Here is a tiny trained network, its code and every weight. The questions are about switching its units off for an input and a class, where a switched-off unit gives its printed mean instead of its output.

import numpy as np


def w(rows, s, z=0):
    codes = np.array(rows[::2]) - 128.0
    scale = np.full(codes.shape[1], s)
    scale[-1] = z or s
    return codes * scale


def f(y):
    return np.maximum(y, 0)


def log_softmax(a):
    a = a - a.max(-1, keepdims=True)
    return a - np.log(np.exp(a).sum(-1, keepdims=True))


def net(x, mask):
    res = np.array(x, float).reshape(1, 3) / 4 @ E
    y = f(res @ A[0][:, :-1].T + A[0][:, -1])
    res = res + np.where(mask, y, B[0][:, -1]) @ B[0][:, :-1]
    return log_softmax(res[-1] @ U[:, :-1].T + U[:, -1])


A, B = {}, {}
E = w([
[93,166,243,81,121,103,145,185,193,6,97],'x0',
[146,93,187,215,133,91,100,199,72,67,215],'x1',
[105,84,140,170,172,209,56,131,147,90,67],'x2',
],0.013)
A[0] = w([
[140,180,127,91,89,126,147,102,140,158,78,192],'n0',
[159,193,117,110,68,49,247,95,138,152,192,18],'n1',
[108,93,138,188,154,80,119,157,72,93,161,249],'n2',
[172,124,99,131,139,189,113,89,111,166,169,180],'n3',
[101,128,127,176,209,202,97,123,158,108,113,72],'n4',
[143,159,122,114,141,147,109,143,190,170,72,192],'n5',
[139,122,135,103,104,177,86,93,177,135,116,129],'n6',
[52,118,111,112,154,133,156,64,152,126,119,204],'n7',
[97,130,57,107,95,130,171,116,167,120,73,213],'n8',
[95,145,134,89,102,109,124,143,160,77,95,78],'n9',
[143,133,79,84,124,98,93,100,168,98,109,209],'n10',
[111,97,118,182,161,146,110,82,92,177,128,74],'n11',
[84,162,86,71,104,200,175,137,142,148,88,197],'n12',
[89,112,143,182,129,109,78,168,97,100,212,251],'n13',
[140,76,132,138,135,218,100,122,170,115,117,6],'n14',
[77,163,191,160,129,145,157,130,206,106,104,29],'n15',
[60,179,177,76,86,153,130,150,143,55,113,85],'n16',
[161,99,75,195,156,129,156,100,107,213,132,99],'n17',
[88,101,146,189,172,170,79,96,161,122,78,26],'n18',
[94,131,206,84,154,95,165,115,140,71,118,104],'n19',
],0.011,0.0013)
B[0] = w([
[150,98,143,184,138,61,56,68,127,133,119,196],'n0',
[233,79,2,56,83,103,148,200,234,60,40,252],'n1',
[127,68,194,184,179,56,105,47,154,175,163,212],'n2',
[127,159,132,123,164,211,186,78,100,183,103,197],'n3',
[198,57,45,83,95,61,140,190,199,66,98,187],'n4',
[146,90,183,165,133,62,115,75,131,148,170,184],'n5',
[134,107,150,127,134,52,127,81,157,109,115,170],'n6',
[131,192,190,124,242,111,77,72,170,115,147,177],'n7',
[108,117,213,95,196,54,82,140,99,159,190,198],'n8',
[53,191,99,112,139,152,181,133,72,162,122,190],'n9',
[87,58,143,147,170,132,88,114,178,132,148,168],'n10',
[68,172,79,100,82,157,134,100,79,179,77,191],'n11',
[75,121,149,192,170,95,43,45,175,114,118,209],'n12',
[149,72,167,185,193,79,73,65,71,109,223,220],'n13',
[139,90,87,82,1,80,151,200,173,49,102,176],'n14',
[91,154,84,169,79,160,152,122,113,174,115,197],'n15',
[68,209,148,145,84,193,128,51,125,135,121,224],'n16',
[64,142,148,130,36,180,143,79,58,175,99,232],'n17',
[170,117,73,96,97,99,171,224,159,56,114,189],'n18',
[110,182,88,148,72,194,122,81,81,155,166,214],'n19',
],0.0073,0.018)
U = w([
[132,103,169,157,211,80,116,85,122,140,156,249],'0',
[85,152,104,134,84,252,174,98,91,160,126,133],'1',
[187,103,65,101,80,98,173,167,167,96,116,11],'2',
],0.016,0.0015)

Each question gives the input, the list of numbers given to net, and the class t.
The units are the neurons (one row each of A and B). Each row of codes is followed by its name. A weight is (code - 128) times the scale printed after its matrix; where a second scale follows, it is the last column's (A, B and U).
mask holds one flag per neuron, in row order. A switched-off neuron (its flag False) gives its mean, the last column of its row in B, instead of its output. The means were averaged over made-up inputs and are rounded, as every weight is.
A unit's drop is (log p(t) with every unit on - log p(t) with that unit switched off) / (log p(t) with every unit on - log p(t) with every unit switched off).
The circuit of an input: a set's keep is (log p(t) with only the set's units on - log p(t) with every unit switched off) / (log p(t) with every unit on - log p(t) with every unit switched off). Starting from the 12 units with the biggest drops (on a tie, the unit counted first), units are removed one at a time, each time the one whose removal leaves the highest keep (on an exact tie, the one counted first), for as long as the keep stays at least 0.8.
circuit, biggest first: the units of the circuit, biggest drop first
most important unit: the unit with the biggest drop
top k neurons: the k neurons with the biggest drops, biggest first
drop when u is switched off: that unit's drop, to one decimal
input [4,-1,-4], class 1: top 3 neurons	n4; n16; n19
input [8,-3,6], class 1: circuit, biggest first	n16
input [8,-7,0], class 1: top 2 neurons	n16; n19
input [-5,-1,6], class 2: top 3 neurons	n4; n18; n14
input [1,-5,6], class 2: top 4 neurons	n14; n18; n4; n13
input [-2,-6,7], class 2: top 4 neurons	n14; n18; n4; n13
input [6,-4,6], class 1: top 2 neurons	n16; n1
input [5,-3,6], class 2: top 3 neurons	n4; n18; n14
input [7,1,6], class 1: top 3 neurons	n16; n1; n19
input [6,-3,-5], class 1: top 2 neurons	n16; n19
input [8,7,1], class 1: top 2 neurons	n19; n16
input [5,4,7], class 2: top 2 neurons	n4; n18
input [8,7,2], class 1: top 2 neurons	n19; n16
input [4,0,-5], class 2: most important unit	n1
input [6,-6,-1], class 0: drop when n8 is switched off	2.0
input [-2,-5,4], class 0: drop when n1 is switched off	0.9
input [0,2,-3], class 2: drop when n12 is switched off	0.2
